Below is a small trained network, with its code and all its weights. Each question gives an input and a class and asks what happens when units are switched off, that is, made to give their printed mean instead of their output.

import numpy as np


def w(rows, s, z=0):
    codes = np.array(rows[::2]) - 128.0
    scale = np.full(codes.shape[1], s)
    scale[-1] = z or s
    return codes * scale


def f(y):
    return np.maximum(y, 0)


def log_softmax(a):
    a = a - a.max(-1, keepdims=True)
    return a - np.log(np.exp(a).sum(-1, keepdims=True))


def net(x, mask):
    res = np.array(x, float).reshape(1, 5) / 4 @ E
    y = f(res @ A[0][:, :-1].T + A[0][:, -1])
    res = res + np.where(mask, y, B[0][:, -1]) @ B[0][:, :-1]
    return log_softmax(res[-1] @ U[:, :-1].T + U[:, -1])


A, B = {}, {}
E = w([
[17,117,156],'x0',
[57,254,45],'x1',
[38,15,130],'x2',
[111,189,236],'x3',
[100,170,146],'x4',
],0.0076)
A[0] = w([
[153,133,198,38],'neuron 1',
[147,47,116,110],'neuron 2',
[138,72,139,88],'neuron 3',
[184,156,96,230],'neuron 4',
[75,109,165,242],'neuron 5',
[163,62,80,93],'neuron 6',
[19,123,11,189],'neuron 7',
[93,233,106,198],'neuron 8',
[4,83,186,220],'neuron 9',
[204,137,153,252],'neuron 10',
],0.013,0.0037)
B[0] = w([
[167,116,202,160],'neuron 1',
[104,86,66,177],'neuron 2',
[123,150,30,161],'neuron 3',
[149,87,99,194],'neuron 4',
[2,161,179,187],'neuron 5',
[158,76,43,174],'neuron 6',
[121,75,146,244],'neuron 7',
[100,108,56,233],'neuron 8',
[59,145,227,230],'neuron 9',
[137,74,148,203],'neuron 10',
],0.0099,0.012)
U = w([
[243,80,224,156],'0',
[142,181,35,253],'1',
[197,254,143,2],'2',
[165,38,30,102],'3',
[48,166,184,138],'4',
],0.0089,0.0071)

Each question gives the input, the list of numbers given to net, and the class t.
The units are the neurons (one row each of A and B). Each row of codes is followed by its name. A weight is (code - 128) times the scale printed after its matrix; where a second scale follows, it is the last column's (A, B and U).
mask holds one flag per neuron, in row order. A switched-off neuron (its flag False) gives its mean, the last column of its row in B, instead of its output. The means were averaged over made-up inputs and are rounded, as every weight is.
A unit's drop is (log p(t) with every unit on - log p(t) with that unit switched off) / (log p(t) with every unit on - log p(t) with every unit switched off).
The circuit of an input: a set's keep is (log p(t) with only the set's units on - log p(t) with every unit switched off) / (log p(t) with every unit on - log p(t) with every unit switched off). Starting from all 10 units, units are removed one at a time, each time the one whose removal leaves the highest keep (on an exact tie, the one counted first), for as long as the keep stays at least 0.8.
circuit, biggest first: the units of the circuit, biggest drop first
k most important neurons: the k neurons with the biggest drops, biggest first
drop of u: that unit's drop, to one decimal
input [8,-3,7,-8,-7], class 4: circuit, biggest first	(neuron 9)
input [-8,3,-5,5,-5], class 3: 2 most important neurons	(neuron 9; neuron 4)
input [2,5,-3,5,-4], class 1: circuit, biggest first	(neuron 9; neuron 8)
input [2,-2,6,-5,3], class 4: 4 most important neurons	(neuron 9; neuron 5; neuron 8; neuron 4)
input [-6,4,-3,7,-7], class 3: circuit, biggest first	(neuron 9; neuron 4)
input [-4,4,0,5,1], class 1: circuit, biggest first	(neuron 9; neuron 7)
input [-7,6,-5,-1,-7], class 3: 2 most important neurons	(neuron 4; neuron 10)
input [-8,-6,0,3,-2], class 3: 4 most important neurons	(neuron 9; neuron 2; neuron 3; neuron 6)
input [2,6,-5,6,3], class 1: 2 most important neurons	(neuron 8; neuron 9)
input [4,2,-8,3,5], class 1: 2 most important neurons	(neuron 8; neuron 9)
input [1,-8,4,-1,8], class 4: 2 most important neurons	(neuron 9; neuron 5)
input [-5,8,-8,-4,-6], class 3: drop of neuron 4	0.4
input [1,8,-8,-5,-2], class 3: drop of neuron 7	0.3
input [-2,7,-5,-2,-5], class 3: drop of neuron 5	0.2
input [7,0,2,-3,-5], class 4: most important neuron	(neuron 9)
